Here is a tiny trained network, its code and every weight. The questions are about switching its units off for an input and a class, where a switched-off unit gives its printed mean instead of its output.

import numpy as np


def w(rows, s, z=0):
    codes = np.array(rows[::2]) - 128.0
    scale = np.full(codes.shape[1], s)
    scale[-1] = z or s
    return codes * scale


def f(y):
    return np.maximum(y, 0)


def log_softmax(a):
    a = a - a.max(-1, keepdims=True)
    return a - np.log(np.exp(a).sum(-1, keepdims=True))


def net(x, mask):
    res = np.array(x, float).reshape(1, 7) / 4 @ E
    y = f(res @ A[0][:, :-1].T + A[0][:, -1])
    res = res + np.where(mask, y, B[0][:, -1]) @ B[0][:, :-1]
    return log_softmax(res[-1] @ U[:, :-1].T + U[:, -1])


A, B = {}, {}
E = w([
[136,147,169,135,139,133,152,113,132,145,135,127],'x0',
[186,144,142,221,94,218,125,189,127,99,134,251],'x1',
[34,83,135,199,74,98,206,33,88,58,186,163],'x2',
[143,187,2,135,239,173,169,115,67,121,218,110],'x3',
[148,73,192,159,173,102,56,194,124,69,229,72],'x4',
[202,173,119,180,111,18,213,205,71,76,66,77],'x5',
[72,202,141,148,80,91,66,160,36,214,160,145],'x6',
],0.0055)
A[0] = w([
[131,85,187,141,76,127,106,144,176,101,65,147,93],'n1',
[125,84,212,120,59,78,108,127,189,152,96,157,63],'n2',
[193,77,162,115,170,122,193,94,201,53,88,125,95],'n3',
[170,146,143,168,130,44,203,186,74,109,83,97,71],'n4',
[121,100,129,103,112,169,121,97,163,150,170,146,27],'n5',
[123,82,202,120,46,85,81,125,156,135,63,143,61],'n6',
[98,114,144,71,148,200,93,98,147,148,177,155,4],'n7',
[189,146,130,200,91,197,96,190,112,127,124,228,188],'n8',
[143,75,186,155,174,126,67,160,128,93,219,95,182],'n9',
[191,94,103,132,134,173,153,130,183,55,111,156,190],'n10',
[77,166,162,163,109,124,122,124,66,160,166,123,131],'n11',
[160,203,121,155,110,77,187,162,82,103,77,124,76],'n12',
[174,147,130,65,159,170,85,170,161,164,93,117,14],'n13',
[159,79,123,101,174,176,182,97,192,79,78,145,116],'n14',
[172,181,142,90,147,160,101,162,177,200,79,122,94],'n15',
[47,85,157,182,82,91,207,51,106,63,166,159,38],'n16',
[161,65,115,113,150,137,169,100,188,72,120,95,128],'n17',
[188,137,135,98,134,143,59,175,175,167,78,104,9],'n18',
[176,155,123,92,167,147,81,212,186,186,80,114,59],'n19',
[72,123,122,43,163,43,94,83,107,184,139,26,106],'n20',
[94,96,163,117,49,100,101,136,187,124,92,143,24],'n21',
[104,178,36,102,84,151,224,44,125,196,30,173,232],'n22',
[95,90,185,84,66,94,109,146,165,128,91,117,32],'n23',
[176,153,106,194,93,194,134,149,137,132,96,221,128],'n24',
[34,52,150,189,70,88,177,67,119,84,161,160,54],'n25',
[187,147,119,72,149,160,72,179,163,155,114,120,68],'n26',
[113,121,63,73,105,148,171,120,139,114,50,141,199],'n27',
[178,122,113,192,127,204,99,176,133,109,139,201,105],'n28',
[151,101,156,149,162,111,115,163,105,94,223,88,86],'n29',
[127,162,2,110,201,160,164,108,72,119,220,107,50],'n30',
[153,76,168,126,169,71,74,173,115,58,205,66,142],'n31',
[193,166,131,187,108,44,214,190,85,57,67,92,24],'n32',
[75,72,114,94,129,174,66,93,160,164,144,176,8],'n33',
[92,109,197,145,61,120,116,165,177,121,77,146,27],'n34',
[174,179,148,172,123,174,114,165,119,115,156,199,92],'n35',
[123,45,141,176,159,93,54,183,126,59,211,88,199],'n36',
[83,87,135,98,126,214,81,122,152,141,172,182,38],'n37',
[137,160,51,146,215,181,157,135,89,120,193,150,44],'n38',
[93,196,174,139,73,92,87,156,59,203,152,148,117],'n39',
[178,173,149,79,172,145,76,165,141,173,78,96,58],'n40',
[71,145,88,42,168,56,129,89,133,165,84,41,177],'n41',
[173,121,80,149,97,70,154,173,92,74,93,111,33],'n42',
[85,190,125,122,83,83,42,155,51,181,141,137,168],'n43',
[126,76,190,136,57,104,92,136,158,144,72,120,15],'n44',
[58,116,127,186,89,135,166,51,124,76,189,151,48],'n45',
[186,105,154,135,164,179,167,123,197,59,122,133,198],'n46',
[99,187,141,186,106,127,77,183,77,165,138,190,153],'n47',
[77,113,125,116,120,181,93,85,163,148,152,151,3],'n48',
],0.0054,0.0025)
B[0] = w([
[159,183,71,144,174,114,149,125,160,129,192,109,189],'n1',
[189,225,30,182,193,121,152,130,154,129,185,116,192],'n2',
[76,67,65,75,121,106,146,194,105,204,186,142,205],'n3',
[54,85,165,184,193,200,34,79,166,193,73,104,226],'n4',
[82,106,162,162,179,164,97,127,142,159,93,110,152],'n5',
[203,213,55,180,199,128,153,128,157,142,184,92,197],'n6',
[82,105,171,227,206,197,64,78,137,182,68,87,172],'n7',
[155,62,181,130,72,64,179,36,156,81,142,57,230],'n8',
[142,186,195,102,76,93,108,130,174,144,74,204,223],'n9',
[62,82,123,71,107,67,176,157,143,185,176,115,207],'n10',
[77,110,111,56,124,96,165,186,131,157,176,114,175],'n11',
[74,89,172,178,169,190,60,108,169,184,82,123,204],'n12',
[86,151,139,105,161,175,151,159,43,62,79,94,184],'n13',
[94,84,102,79,128,93,147,196,123,191,176,153,194],'n14',
[80,151,151,105,133,133,165,163,68,60,98,144,203],'n15',
[120,161,156,93,168,164,152,190,8,45,72,132,210],'n16',
[76,69,99,65,120,91,159,183,110,179,183,134,193],'n17',
[107,148,128,124,165,154,160,176,39,42,114,105,186],'n18',
[94,143,163,96,138,139,172,169,36,49,90,96,211],'n19',
[207,47,170,163,64,87,186,9,139,79,148,63,232],'n20',
[181,201,66,184,194,141,149,142,151,131,159,121,171],'n21',
[157,205,196,94,69,64,64,161,172,140,71,253,254],'n22',
[208,194,60,198,186,141,145,106,159,132,153,87,176],'n23',
[175,81,211,145,72,79,160,58,150,81,128,85,202],'n24',
[125,163,154,97,152,159,176,200,43,40,88,94,207],'n25',
[107,154,170,97,143,145,172,164,46,70,85,101,195],'n26',
[126,161,193,82,62,59,131,136,168,157,123,189,199],'n27',
[164,87,172,164,93,85,186,22,145,85,143,49,199],'n28',
[158,205,143,122,92,102,85,147,167,162,67,218,193],'n29',
[193,248,50,186,201,113,162,117,192,119,179,102,225],'n30',
[160,179,182,110,62,95,95,128,172,153,94,220,231],'n31',
[37,60,150,209,225,239,22,83,151,214,51,76,243],'n32',
[66,88,167,188,193,196,44,107,137,184,64,81,176],'n33',
[194,186,41,182,177,142,154,127,142,121,187,99,175],'n34',
[170,78,160,147,96,90,169,51,141,108,134,62,186],'n35',
[138,189,196,94,79,66,108,135,187,142,70,219,240],'n36',
[76,101,163,176,192,169,66,83,148,170,54,83,181],'n37',
[171,220,68,207,185,121,158,127,188,127,176,98,202],'n38',
[76,66,89,66,134,91,175,184,132,201,190,124,197],'n39',
[116,130,165,108,135,145,165,166,45,58,99,115,200],'n40',
[202,71,198,152,37,90,162,24,160,78,138,81,242],'n41',
[37,95,159,182,177,223,33,94,171,183,71,79,188],'n42',
[65,49,83,48,120,88,178,182,148,195,190,125,212],'n43',
[184,205,39,189,186,156,146,128,151,118,183,110,177],'n44',
[90,172,156,98,164,163,154,189,24,44,66,101,188],'n45',
[69,86,109,62,121,81,165,174,146,198,189,133,213],'n46',
[81,59,106,86,95,54,185,148,141,185,209,103,197],'n47',
[61,84,171,182,189,195,61,112,129,166,60,104,162],'n48',
],0.0045,0.0057)
U = w([
[81,84,145,178,177,195,47,101,136,174,85,101,89],'0',
[192,213,43,173,176,137,145,127,149,118,181,112,98],'1',
[110,146,148,103,136,154,152,176,7,31,97,121,100],'2',
[127,122,138,121,106,120,127,124,142,132,142,134,254],'3',
[177,62,159,137,65,107,154,49,139,91,142,90,100],'4',
[86,72,94,75,114,108,151,188,126,194,184,142,95],'5',
[151,191,167,114,75,110,90,136,164,144,82,240,111],'6',
[177,72,66,126,76,182,62,135,82,115,129,171,100],'7',
],0.011,0.01)

Each question gives the input, the list of numbers given to net, and the class t.
The units are the neurons (one row each of A and B). Each row of codes is followed by its name. A weight is (code - 128) times the scale printed after its matrix; where a second scale follows, it is the last column's (A, B and U).
mask holds one flag per neuron, in row order. A switched-off neuron (its flag False) gives its mean, the last column of its row in B, instead of its output. The means were averaged over made-up inputs and are rounded, as every weight is.
A unit's drop is (log p(t) with every unit on - log p(t) with that unit switched off) / (log p(t) with every unit on - log p(t) with every unit switched off).
The circuit of an input: a set's keep is (log p(t) with only the set's units on - log p(t) with every unit switched off) / (log p(t) with every unit on - log p(t) with every unit switched off). Starting from the 12 units with the biggest drops (on a tie, the unit counted first), units are removed one at a time, each time the one whose removal leaves the highest keep (on an exact tie, the one counted first), for as long as the keep stays at least 0.8.
units of the circuit, in order: the units of the circuit, biggest drop first
most important unit: the unit with the biggest drop
k most important neurons: the k neurons with the biggest drops, biggest first
drop of u: that unit's drop, to one decimal
input [3,-5,7,6,-4,-5,-3], class 2: units of the circuit, in order : (n45 n16)
input [0,-6,-5,1,-1,4,-7], class 5: units of the circuit, in order : (n3 n17)
input [-2,4,-3,-7,1,-5,8], class 5: units of the circuit, in order : (n43 n39)
input [-6,7,4,5,4,6,-1], class 4: units of the circuit, in order : (n8 n28)
input [3,-7,-6,5,-5,7,-1], class 0: units of the circuit, in order : (n32 n4)
input [2,-4,-8,2,6,8,-3], class 0: 3 most important neurons : (n32 n4 n42)
input [-7,6,-3,4,8,-2,7], class 6: most important unit : n36
input [-3,0,-1,3,-5,-3,0], class 6: units of the circuit, in order : (n22 n27)
input [3,8,-6,-6,-7,7,8], class 4: units of the circuit, in order : (n8 n24)
input [1,-6,-1,7,8,3,4], class 6: units of the circuit, in order : (n31 n36 n29)
input [2,-2,8,6,-8,6,-3], class 2: 2 most important neurons : (n16 n45)
input [-5,8,8,-5,2,-8,6], class 0: 4 most important neurons : (n37 n33 n48 n7)
input [-5,-6,-6,-5,6,1,-8], class 5: 3 most important neurons : (n3 n17 n46)
input [-1,-6,1,-3,3,-2,8], class 5: 4 most important neurons : (n43 n39 n11 n8)
input [3,6,-7,3,-1,3,7], class 2: most important unit : n19
input [7,3,1,7,-5,7,2], class 0: units of the circuit, in order : (n32 n12)
input [-8,6,4,6,-7,5,-5], class 3: 2 most important neurons : (n22 n10)
input [5,0,4,-6,7,5,7], class 5: 4 most important neurons : (n39 n43 n47 n11)
input [6,-7,-3,7,0,7,0], class 0: 4 most important neurons : (n32 n4 n12 n42)
input [1,-5,4,-5,-6,4,-5], class 6: units of the circuit, in order : (n22)
input [3,-1,-7,-3,7,8,-8], class 0: 3 most important neurons : (n32 n4 n42)
input [-3,-5,6,-5,0,-7,-3], class 0: 2 most important neurons : (n33 n48)
input [3,7,-3,-4,6,-6,8], class 5: 3 most important neurons : (n39 n47 n43)
input [2,2,7,-5,6,-5,7], class 2: 3 most important neurons : (n25 n16 n45)
input [8,8,6,-3,-7,3,8], class 3: drop of n11 : 0.1
input [-4,-4,1,-3,6,2,4], class 6: drop of n36 : 0.3
input [-3,4,-6,-7,7,6,1], class 1: drop of n30 : -0.1
input [3,8,3,-5,4,-7,8], class 4: drop of n16 : 0.0
